Below are the code and all the weights of a small trained network. Each question names an input and a target symbol and asks about switching units off, where a switched-off unit gives its printed mean instead of its output.

import numpy as np


def w(rows, s, z=0):
    codes = np.array(rows[::2]) - 128.0
    scale = np.full(codes.shape[1], s)
    scale[-1] = z or s
    return codes * scale


def norm(h):
    return h / np.sqrt((h * h).mean(-1, keepdims=True) + 1e-5)


def f(y):
    return y / 2 * (1 + np.tanh(0.7978845608 * (y + 0.044715 * y**3)))


def softmax(a):
    e = np.exp(a - a.max(-1, keepdims=True))
    return e / e.sum(-1, keepdims=True)


def log_softmax(a):
    a = a - a.max(-1, keepdims=True)
    return a - np.log(np.exp(a).sum(-1, keepdims=True))


def net(x, mask):
    ids = ['ΦΩαβγδεζθλμπσ'.index(c) for c in x.split()]
    T = len(ids)
    res = E[ids] + P[:T]
    u = 0
    for l in range(2):
        q, k, v = (norm(res) @ M[l].T for M in (Q, K, V))
        z = softmax(np.where(np.tri(T) > 0, q @ k.T / 2**0.5, -1e9)) @ v
        res = res + np.where(mask[u], z, O[l][:, -1]) @ O[l][:, :-1]
        u += 1
        y = f(norm(res) @ A[l][:, :-1].T + A[l][:, -1])
        res = res + np.where(mask[u : u + 12], y, B[l][:, -1]) @ B[l][:, :-1]
        u += 12
    return log_softmax(norm(res)[-1] @ U[:, :-1].T + U[:, -1])


Q, K, V, O, A, B = {}, {}, {}, {}, {}, {}
E = w([
[134,134,177,167,134,158],'Φ',
[166,96,140,125,132,164],'Ω',
[160,57,114,123,97,162],'α',
[141,56,129,107,97,163],'β',
[154,179,160,140,147,137],'γ',
[108,118,137,106,120,113],'δ',
[126,128,122,133,145,59],'ε',
[123,71,115,153,96,79],'ζ',
[128,139,148,134,126,118],'θ',
[64,150,6,149,141,178],'λ',
[100,85,173,156,109,161],'μ',
[111,112,147,132,111,121],'π',
[114,157,156,97,144,118],'σ',
],0.014)
P = w([
[148,203,106,128,89,159],'0',
[103,112,231,212,186,60],'1',
[161,129,136,146,156,145],'2',
[159,117,182,168,171,111],'3',
[97,206,110,151,90,171],'4',
[25,138,165,95,141,86],'5',
[3,171,169,111,118,116],'6',
[145,103,157,147,147,116],'7',
],0.0053)
Q[0] = w([
[129,215,92,97,223,107],'0.h0',
[254,183,119,73,219,103],'0.h0',
],0.0061)
K[0] = w([
[198,43,224,109,112,71],'0.h0',
[215,152,250,2,45,108],'0.h0',
],0.0045)
V[0] = w([
[137,68,162,135,253,95],'0.h0',
[168,135,247,117,36,69],'0.h0',
],0.004)
O[0] = w([
[130,119,68,121,110,135,72],'0.h0',
[184,255,109,54,64,35,251],'0.h0',
],0.0068,0.0016)
A[0] = w([
[79,145,217,187,113,133,193],'0.n0',
[77,102,155,107,255,204,40],'0.n1',
[40,117,157,123,114,132,193],'0.n2',
[94,126,110,121,47,143,125],'0.n3',
[154,121,136,135,108,80,109],'0.n4',
[159,123,153,107,105,70,97],'0.n5',
[180,80,164,37,137,167,191],'0.n6',
[146,174,95,90,128,54,61],'0.n7',
[125,78,128,201,105,101,161],'0.n8',
[111,179,28,168,112,136,253],'0.n9',
[61,90,135,36,178,122,123],'0.n10',
[182,243,162,145,161,114,169],'0.n11',
],0.0062,0.0018)
B[0] = w([
[161,120,61,88,101,114,254],'0.n0',
[231,176,145,73,13,237,142],'0.n1',
[161,89,43,108,141,101,200],'0.n2',
[138,155,154,185,236,139,160],'0.n3',
[131,151,160,126,126,242,153],'0.n4',
[122,111,128,155,177,232,167],'0.n5',
[83,214,99,129,148,77,145],'0.n6',
[222,125,189,158,119,230,159],'0.n7',
[152,168,116,57,181,198,178],'0.n8',
[2,155,63,144,127,197,142],'0.n9',
[183,10,47,211,55,104,138],'0.n10',
[118,34,54,137,158,108,188],'0.n11',
],0.0042,0.005)
Q[1] = w([
[169,70,162,101,121,61],'1.h0',
[2,164,55,146,82,111],'1.h0',
],0.0095)
K[1] = w([
[186,151,1,74,112,227],'1.h0',
[213,57,222,114,205,97],'1.h0',
],0.0089)
V[1] = w([
[64,106,152,2,97,159],'1.h0',
[123,84,151,171,23,118],'1.h0',
],0.0074)
O[1] = w([
[42,162,210,236,140,65,113],'1.h0',
[199,137,70,201,1,47,252],'1.h0',
],0.006,0.0026)
A[1] = w([
[28,141,22,104,81,107,194],'1.n0',
[153,100,177,113,133,75,131],'1.n1',
[2,154,100,105,194,185,90],'1.n2',
[124,131,132,216,116,86,112],'1.n3',
[106,134,149,118,208,163,95],'1.n4',
[81,183,130,203,70,101,3],'1.n5',
[127,207,176,124,89,195,156],'1.n6',
[126,106,163,177,164,219,82],'1.n7',
[133,136,105,45,164,180,108],'1.n8',
[32,163,70,186,102,223,133],'1.n9',
[57,146,224,190,197,137,83],'1.n10',
[208,93,117,183,113,110,158],'1.n11',
],0.008,0.0037)
B[1] = w([
[141,127,175,150,156,30,239],'1.n0',
[162,184,197,142,130,144,166],'1.n1',
[39,71,30,186,2,152,158],'1.n2',
[158,100,155,118,173,196,219],'1.n3',
[84,96,51,189,112,94,139],'1.n4',
[148,139,37,225,185,142,190],'1.n5',
[166,75,246,101,196,77,148],'1.n6',
[160,143,130,151,43,84,153],'1.n7',
[133,103,160,202,208,115,179],'1.n8',
[68,154,196,40,86,209,177],'1.n9',
[82,159,71,32,127,118,165],'1.n10',
[51,134,127,96,80,124,254],'1.n11',
],0.006,0.0045)
U = w([
[178,141,44,55,17,83,143],'Φ',
[169,191,238,94,102,96,133],'Ω',
[73,43,109,197,180,145,5],'α',
[108,122,190,140,96,155,146],'β',
[7,141,49,127,124,148,196],'γ',
[102,103,123,125,99,155,15],'δ',
[38,197,177,190,205,100,31],'ε',
[195,110,183,104,212,143,123],'ζ',
[137,120,78,135,208,165,127],'θ',
[205,103,52,52,129,163,100],'λ',
[60,202,157,25,177,74,214],'μ',
[144,150,108,254,84,58,202],'π',
[157,92,89,95,171,176,84],'σ',
],0.0098,0.0027)

Each question gives the input, a string of symbols that net reads in full, and the target symbol t.
The units are the heads (2 rows each of Q, K, V and O) and the neurons (one row each of A and B). Each row of codes is followed by its name. A weight is (code - 128) times the scale printed after its matrix; where a second scale follows, it is the last column's (O, A, B and U).
mask holds one flag per unit, layer by layer, with each layer's heads first. A switched-off unit (its flag False) gives its mean, the last column of its rows in O or B, instead of its output. The means were averaged over made-up inputs and are rounded, as every weight is.
A unit's drop is (log p(t) with every unit on - log p(t) with that unit switched off) / (log p(t) with every unit on - log p(t) with every unit switched off).
The circuit of an input: a set's keep is (log p(t) with only the set's units on - log p(t) with every unit switched off) / (log p(t) with every unit on - log p(t) with every unit switched off). Starting from the 12 units with the biggest drops (on a tie, the unit counted first), units are removed one at a time, each time the one whose removal leaves the highest keep (on an exact tie, the one counted first), for as long as the keep stays at least 0.8.
units of the circuit, in order: the units of the circuit, biggest drop first
unit that matters most: the unit with the biggest drop
top k neurons: the k neurons with the biggest drops, biggest first
top k neurons in layer l: the k neurons of layer l with the biggest drops, biggest first
input δ γ μ, target μ: unit that matters most -> 0.n10
input μ λ ζ ε Φ, target Ω: top 4 neurons in layer 0 -> 0.n1, 0.n6, 0.n10, 0.n5
input π σ ζ ε, target Ω: top 3 neurons in layer 0 -> 0.n10, 0.n0, 0.n7
input Φ δ δ, target λ: top 3 neurons in layer 0 -> 0.n7, 0.n11, 0.n8
input π β ζ Φ, target Ω: units of the circuit, in order -> 0.h0, 1.n5
input μ θ δ, target π: units of the circuit, in order -> 1.h0, 0.n0
input δ σ μ π, target μ: units of the circuit, in order -> 1.n10, 1.h0
input Ω Ω θ, target α: top 4 neurons -> 0.n10, 0.n11, 0.n6, 1.n8
input Φ β σ, target λ: top 4 neurons -> 0.n11, 0.n7, 0.n8, 0.n0
input δ π ε, target μ: top 3 neurons -> 1.n10, 0.n7, 0.n8
input μ ζ σ, target π: units of the circuit, in order -> 1.h0, 0.n7
input δ μ π β β μ μ σ, target ε: top 2 neurons -> 0.n8, 0.n6
input δ σ μ μ Φ π, target π: top 2 neurons -> 0.n0, 0.n8
input μ μ Ω, target π: units of the circuit, in order -> 1.h0
input σ δ θ δ, target γ: units of the circuit, in order -> 1.h0, 1.n2
input π μ δ σ μ, target π: top 3 neurons -> 0.n3, 1.n5, 0.n0
input μ θ ζ β δ ζ δ α, target μ: top 2 neurons -> 1.n10, 0.n6
input ζ Ω π ζ μ, target α: top 3 neurons -> 0.n7, 0.n10, 1.n8
input γ δ Φ Ω θ δ π θ, target ζ: top 3 neurons in layer 0 -> 0.n8, 0.n10, 0.n7
input α ε μ δ π μ μ μ, target Ω: top neuron -> 0.n3
input σ σ γ ζ, target γ: units of the circuit, in order -> 1.h0, 1.n10, 1.n2, 0.n11
input ζ μ ζ Φ δ, target π: top 2 neurons in layer 1 -> 1.n5, 1.n0
input μ μ ζ θ θ Φ ζ ζ, target ζ: top 3 neurons -> 0.n9, 0.n11, 0.n10
input μ μ π ζ π, target π: top 2 neurons in layer 0 -> 0.n8, 0.n3
input Φ ε μ μ, target λ: top 3 neurons -> 0.n9, 0.n11, 0.n8
